Below is a small trained network, with its code and all its weights. Each question gives an input and a class and asks what happens when units are switched off, that is, made to give their printed mean instead of their output.

import numpy as np


def w(rows, s, z=0):
    codes = np.array(rows[::2]) - 128.0
    scale = np.full(codes.shape[1], s)
    scale[-1] = z or s
    return codes * scale


def f(y):
    return y / 2 * (1 + np.tanh(0.7978845608 * (y + 0.044715 * y**3)))


def log_softmax(a):
    a = a - a.max(-1, keepdims=True)
    return a - np.log(np.exp(a).sum(-1, keepdims=True))


def net(x, mask):
    res = np.array(x, float).reshape(1, 5) / 4 @ E
    y = f(res @ A[0][:, :-1].T + A[0][:, -1])
    res = res + np.where(mask, y, B[0][:, -1]) @ B[0][:, :-1]
    return log_softmax(res[-1] @ U[:, :-1].T + U[:, -1])


A, B = {}, {}
E = w([
[125,135,200,210],'x0',
[196,198,72,163],'x1',
[163,10,123,93],'x2',
[68,182,178,45],'x3',
[23,150,29,128],'x4',
],0.011)
A[0] = w([
[101,131,175,48,196],'N0',
[87,80,115,125,65],'N1',
[100,128,244,124,106],'N2',
[103,88,179,128,91],'N3',
[225,112,143,170,139],'N4',
[141,159,149,138,66],'N5',
[62,219,115,64,101],'N6',
[169,30,133,211,105],'N7',
[122,67,235,180,197],'N8',
[81,159,73,175,53],'N9',
[161,47,62,136,132],'N10',
[92,150,76,40,204],'N11',
[94,88,220,141,127],'N12',
[221,142,113,146,184],'N13',
[111,170,86,223,154],'N14',
[45,198,41,192,98],'N15',
[235,97,185,176,253],'N16',
],0.012,0.0058)
B[0] = w([
[98,59,163,146,187],'N0',
[62,113,104,159,146],'N1',
[35,121,143,108,191],'N2',
[40,179,147,171,156],'N3',
[229,179,174,11,200],'N4',
[108,137,119,145,137],'N5',
[203,58,202,203,209],'N6',
[102,187,134,91,203],'N7',
[68,208,192,87,224],'N8',
[155,149,108,179,172],'N9',
[97,188,26,79,183],'N10',
[166,2,125,124,204],'N11',
[14,156,177,137,186],'N12',
[233,106,145,99,190],'N13',
[167,232,138,152,198],'N14',
[203,135,54,236,230],'N15',
[131,170,155,27,250],'N16',
],0.0076,0.016)
U = w([
[162,2,235,157,39],'0',
[176,173,151,40,116],'1',
[165,208,74,254,162],'2',
[90,69,29,98,67],'3',
[153,92,185,49,255],'4',
[23,180,191,146,101],'5',
],0.0087,0.0062)

Each question gives the input, the list of numbers given to net, and the class t.
The units are the neurons (one row each of A and B). Each row of codes is followed by its name. A weight is (code - 128) times the scale printed after its matrix; where a second scale follows, it is the last column's (A, B and U).
mask holds one flag per neuron, in row order. A switched-off neuron (its flag False) gives its mean, the last column of its row in B, instead of its output. The means were averaged over made-up inputs and are rounded, as every weight is.
A unit's drop is (log p(t) with every unit on - log p(t) with that unit switched off) / (log p(t) with every unit on - log p(t) with every unit switched off).
The circuit of an input: a set's keep is (log p(t) with only the set's units on - log p(t) with every unit switched off) / (log p(t) with every unit on - log p(t) with every unit switched off). Starting from the 12 units with the biggest drops (on a tie, the unit counted first), units are removed one at a time, each time the one whose removal leaves the highest keep (on an exact tie, the one counted first), for as long as the keep stays at least 0.8.
circuit, biggest first: the units of the circuit, biggest drop first
top k neurons: the k neurons with the biggest drops, biggest first
drop when u is switched off: that unit's drop, to one decimal
input [4,-1,2,3,-7], class 5: circuit, biggest first : [N12; N8]
input [0,-7,7,-7,5], class 3: circuit, biggest first : [N10]
input [-5,-2,-5,3,6], class 0: circuit, biggest first : [N11; N6]
input [4,-4,-3,-5,-7], class 1: circuit, biggest first : [N4; N16]
input [7,1,2,6,6], class 2: circuit, biggest first : [N15; N16]
input [-3,-3,0,0,5], class 0: top 2 neurons : [N11; N6]
input [-5,0,2,1,8], class 3: top 3 neurons : [N11; N14; N10]
input [-4,2,5,-6,3], class 3: top 2 neurons : [N10; N8]
input [6,3,0,4,-5], class 5: top 4 neurons : [N2; N12; N8; N11]
input [-8,-5,2,2,-3], class 0: drop when N11 is switched off : 0.1
input [-1,-5,8,-5,-4], class 1: drop when N10 is switched off : 0.1
input [-2,6,-7,2,-4], class 2: drop when N16 is switched off : 0.2
